Below is a small trained network, with its code and all its weights. Each question gives an input and a class and asks what happens when units are switched off, that is, made to give their printed mean instead of their output.

import numpy as np


def w(rows, s, z=0):
    codes = np.array(rows[::2]) - 128.0
    scale = np.full(codes.shape[1], s)
    scale[-1] = z or s
    return codes * scale


def norm(h):
    return h / np.sqrt((h * h).mean(-1, keepdims=True) + 1e-5)


def f(y):
    return np.maximum(y, 0)


def log_softmax(a):
    a = a - a.max(-1, keepdims=True)
    return a - np.log(np.exp(a).sum(-1, keepdims=True))


def net(x, mask):
    res = np.array(x, float).reshape(1, 7) / 4 @ E
    u = 0
    for l in range(3):
        y = f(norm(res) @ A[l][:, :-1].T + A[l][:, -1])
        res = res + np.where(mask[u : u + 12], y, B[l][:, -1]) @ B[l][:, :-1]
        u += 12
    return log_softmax(norm(res)[-1] @ U[:, :-1].T + U[:, -1])


A, B = {}, {}
E = w([
[128,127,127,129],'x0',
[20,118,133,142],'x1',
[126,33,113,177],'x2',
[127,126,129,127],'x3',
[127,128,128,126],'x4',
[128,127,128,126],'x5',
[120,109,3,90],'x6',
],0.0036)
A[0] = w([
[147,158,102,65,54],'0.n0',
[114,201,126,82,101],'0.n1',
[176,88,114,131,149],'0.n2',
[124,133,49,130,149],'0.n3',
[185,129,254,195,152],'0.n4',
[26,121,139,131,141],'0.n5',
[180,108,168,155,53],'0.n6',
[155,104,21,54,112],'0.n7',
[144,9,128,195,139],'0.n8',
[158,168,149,90,2],'0.n9',
[155,201,144,90,130],'0.n10',
[74,121,219,163,113],'0.n11',
],0.0059,0.0067)
B[0] = w([
[160,208,66,112,137],'0.n0',
[144,69,143,147,162],'0.n1',
[132,152,100,124,179],'0.n2',
[156,158,82,103,202],'0.n3',
[72,125,80,49,254],'0.n4',
[70,177,140,160,191],'0.n5',
[147,2,129,65,134],'0.n6',
[174,156,164,195,220],'0.n7',
[158,71,182,168,205],'0.n8',
[227,184,193,192,128],'0.n9',
[129,172,147,103,190],'0.n10',
[159,121,187,187,191],'0.n11',
],0.0072,0.0047)
A[1] = w([
[155,71,159,38,92],'1.n0',
[107,154,51,167,143],'1.n1',
[96,55,74,158,1],'1.n2',
[221,42,163,116,185],'1.n3',
[115,60,124,210,186],'1.n4',
[94,112,123,192,128],'1.n5',
[90,212,148,172,76],'1.n6',
[99,132,213,152,70],'1.n7',
[93,176,101,189,129],'1.n8',
[115,139,147,68,146],'1.n9',
[153,1,153,125,123],'1.n10',
[99,82,117,189,123],'1.n11',
],0.0071,0.0032)
B[1] = w([
[43,4,102,39,190],'1.n0',
[99,88,177,73,218],'1.n1',
[170,252,171,16,152],'1.n2',
[22,70,42,115,249],'1.n3',
[159,117,225,77,251],'1.n4',
[178,99,180,95,194],'1.n5',
[132,114,2,151,212],'1.n6',
[162,128,112,202,205],'1.n7',
[111,126,96,60,209],'1.n8',
[163,108,138,176,208],'1.n9',
[17,195,15,159,226],'1.n10',
[154,142,205,92,197],'1.n11',
],0.0058,0.0031)
A[2] = w([
[127,59,104,176,147],'2.n0',
[135,177,138,70,43],'2.n1',
[105,158,63,110,88],'2.n2',
[57,92,129,122,235],'2.n3',
[111,158,168,254,140],'2.n4',
[124,132,185,35,35],'2.n5',
[133,117,210,53,85],'2.n6',
[77,170,82,125,35],'2.n7',
[102,203,135,203,3],'2.n8',
[120,108,85,57,68],'2.n9',
[132,123,175,90,107],'2.n10',
[79,108,87,209,112],'2.n11',
],0.0086,0.0052)
B[2] = w([
[131,84,109,201,167],'2.n0',
[105,43,104,153,153],'2.n1',
[92,133,188,95,170],'2.n2',
[159,169,103,92,255],'2.n3',
[46,128,82,197,177],'2.n4',
[254,107,184,71,173],'2.n5',
[208,63,237,140,188],'2.n6',
[70,130,247,121,143],'2.n7',
[141,241,10,205,141],'2.n8',
[138,128,183,197,174],'2.n9',
[138,86,165,111,161],'2.n10',
[198,155,162,124,166],'2.n11',
],0.0088,0.0063)
U = w([
[229,32,246,35,184],'0',
[28,241,42,242,41],'1',
[234,241,22,19,17],'2',
[8,230,206,3,48],'3',
[18,8,45,38,253],'4',
[27,35,233,241,64],'5',
[220,15,9,214,25],'6',
],0.013,0.003)

Each question gives the input, the list of numbers given to net, and the class t.
The units are the neurons (one row each of A and B). Each row of codes is followed by its name. A weight is (code - 128) times the scale printed after its matrix; where a second scale follows, it is the last column's (A, B and U).
mask holds one flag per neuron, layer by layer. A switched-off neuron (its flag False) gives its mean, the last column of its row in B, instead of its output. The means were averaged over made-up inputs and are rounded, as every weight is.
A unit's drop is (log p(t) with every unit on - log p(t) with that unit switched off) / (log p(t) with every unit on - log p(t) with every unit switched off).
The circuit of an input: a set's keep is (log p(t) with only the set's units on - log p(t) with every unit switched off) / (log p(t) with every unit on - log p(t) with every unit switched off). Starting from the 12 units with the biggest drops (on a tie, the unit counted first), units are removed one at a time, each time the one whose removal leaves the highest keep (on an exact tie, the one counted first), for as long as the keep stays at least 0.8.
units of the circuit, in order: the units of the circuit, biggest drop first
most important unit: the unit with the biggest drop
k most important neurons: the k neurons with the biggest drops, biggest first
top k neurons in layer l: the k neurons of layer l with the biggest drops, biggest first
drop when u is switched off: that unit's drop, to one decimal
input [-1,-1,-4,2,5,5,2], class 2: most important unit : 2.n6
input [8,-3,-7,-1,4,5,1], class 2: units of the circuit, in order : [1.n4; 2.n6]
input [6,-8,8,5,-8,-2,1], class 6: 2 most important neurons : [2.n0; 2.n11]
input [-3,-1,5,-3,-1,3,1], class 6: 2 most important neurons : [0.n8; 0.n4]
input [-7,1,-4,-8,6,2,3], class 3: 3 most important neurons : [0.n8; 2.n2; 2.n6]
input [-4,-1,1,8,-4,6,0], class 4: units of the circuit, in order : [1.n3; 0.n5]
input [5,1,1,-1,-2,6,-8], class 5: top 3 neurons in layer 1 : [1.n7; 1.n3; 1.n10]
input [4,0,1,-5,8,1,3], class 6: top 4 neurons in layer 0 : [0.n4; 0.n3; 0.n7; 0.n5]
input [-5,-5,-1,5,0,1,1], class 2: top 3 neurons in layer 1 : [1.n10; 1.n4; 1.n0]
input [3,0,-3,-8,8,-1,1], class 2: 4 most important neurons : [0.n10; 0.n4; 1.n3; 0.n8]
input [6,0,1,0,-4,-8,-2], class 4: top 2 neurons in layer 1 : [1.n0; 1.n10]
input [0,7,0,1,7,3,5], class 3: top 2 neurons in layer 0 : [0.n5; 0.n8]
input [-7,-3,2,6,4,-5,-8], class 4: 2 most important neurons : [0.n4; 1.n0]
input [-8,-4,1,4,6,-3,-5], class 4: most important unit : 0.n6
input [8,2,2,-3,-3,3,-3], class 5: top 3 neurons in layer 1 : [1.n7; 1.n4; 1.n10]
input [7,8,0,-3,-5,3,-8], class 1: top 2 neurons in layer 1 : [1.n7; 1.n6]
input [-3,3,7,6,7,3,1], class 0: top 3 neurons in layer 1 : [1.n4; 1.n11; 1.n2]
input [-2,-5,1,-8,-8,5,-5], class 4: top 2 neurons in layer 0 : [0.n6; 0.n5]
input [-5,-6,1,-1,4,8,2], class 6: 2 most important neurons : [0.n4; 2.n3]
input [-1,-6,5,5,3,-8,0], class 4: most important neuron : [1.n3]
input [5,-1,3,-1,-3,-5,3], class 6: 2 most important neurons : [2.n0; 1.n3]
input [-6,3,0,7,-6,6,1], class 3: 2 most important neurons : [0.n5; 1.n6]
input [-7,-3,-1,1,0,7,1], class 2: 3 most important neurons : [1.n10; 2.n6; 2.n4]
input [0,4,0,-8,8,3,6], class 3: 2 most important neurons : [0.n8; 0.n3]
input [-5,-7,-1,-1,3,2,1], class 2: top 2 neurons in layer 2 : [2.n6; 2.n5]
input [3,5,-1,2,0,-3,-4], class 1: drop when 0.n11 is switched off : 0.3
input [-7,1,3,-1,-3,-1,-5], class 5: units of the circuit, in order : [2.n5]
input [3,2,-6,3,-5,-1,-7], class 1: drop when 0.n11 is switched off : 0.2
input [-3,4,-2,8,-3,3,2], class 3: drop when 1.n6 is switched off : 0.2
input [7,8,-1,7,6,3,-5], class 1: drop when 1.n6 is switched off : 0.1
